[[ 35.6 -48.3]
 [-10.3  36.7]]
|
[35.6 36.7]

[[-14.7 -26.7   3.7]
 [ -4.5 -12.7 -24.8]
 [  6.2  27.0 -16.2]
 [-11.2  34.3 -14.1]
 [ 13.0  58.2   2.0]]
|
[-14.7 -12.7 -16.2]

[[-33.1  22.4   4.0]
 [ 50.1 -17.1 -10.0]
 [-28.7  23.8  -1.1]
 [-15.1  27.1   6.5]]
|
[-33.1 -17.1  -1.1]

[[ 11.9 -29.3  28.9  14.3]
 [-49.1 -48.8  13.2 -11.6]
 [-47.7 -19.5   7.2   2.7]
 [-56.4  -2.7  27.2  30.1]]
|
[ 11.9 -48.8   7.2  30.1]

[[  6.4 -41.4  35.2]
 [ 10.8   0.2  28.6]
 [ 12.7  37.1  32.3]
 [-29.4   4.3 -44.3]]
|
[ 6.4  0.2 32.3]

[[-12.4 -10.2  21.6 -28.9  28.3]
 [-14.6 -13.4   0.3  33.4  -6.3]
 [ 15.2   9.8   1.2  41.7   8.4]
 [ 30.1 -12.9 -33.8 -34.3 -41.8]
 [-11.3  -6.5  29.3 -11.9  25.0]]
|
[-12.4 -13.4   1.2 -34.3  25.0]

[[10.9 43.3]
 [ 6.8 37.1]]
|
[10.9 37.1]

[[-12.5   6.2  -1.8]
 [-12.5 -16.1  59.2]
 [ 29.0   3.1 -25.0]]
|
[-12.5 -16.1 -25.0]
---
[[-25.4 -48.6 -23.5 -11.8  13.5]
 [ -2.2   4.9  -6.5   2.3  -4.0]
 [-16.9 -42.2 -27.5  -6.5  11.7]]
|
[[  4.9  -6.5]
 [-42.2 -27.5]]

[[-25.6 -23.0  42.7  23.2  12.9]
 [-20.4 -15.0  38.9  29.9  18.8]
 [-20.1 -18.4  44.1  22.9  11.1]]
|
[[-15.0  38.9]
 [-18.4  44.1]]

[[ -1.2  -1.6  -2.9 -41.9]
 [-18.3   4.5 -29.5 -23.7]
 [ -1.0  14.9 -16.3 -36.0]]
|
[[  4.5 -29.5]
 [ 14.9 -16.3]]

[[ 13.9  -0.1  57.5  20.8]
 [ 40.8  54.8 -37.9   1.5]
 [-19.0  47.4  26.9  25.3]]
|
[[ 54.8 -37.9]
 [ 47.4  26.9]]

[[ 10.8   9.4  14.5 -36.4]
 [-29.5 -17.2 -16.9  25.8]
 [-25.2  -8.1   8.4  50.6]
 [-10.7  -4.3  20.4  28.6]]
|
[[-17.2 -16.9]
 [ -8.1   8.4]]

[[-19.8   2.1 -31.8]
 [ 49.3  40.2  19.8]
 [-37.0 -20.5  -8.6]]
|
[[ 40.2  19.8]
 [-20.5  -8.6]]

[[  8.7   9.6   2.4  11.3  -8.6]
 [-25.4  -4.0  -8.9  -1.4 -24.4]
 [  3.0 -55.7 -18.0 -43.3  42.4]
 [ 12.8 -14.0 -52.1 -22.6   0.2]
 [  9.7 -26.0 -13.7 -28.1  38.1]]
|
[[ -4.0  -8.9]
 [-55.7 -18.0]]

[[-23.0 -36.3  26.2]
 [ 54.2  41.4   0.4]
 [ 36.4  40.5 -13.3]
 [-31.6 -31.3  -4.2]
 [ 28.1  25.0   2.6]]
|
[[ 41.4   0.4]
 [ 40.5 -13.3]]
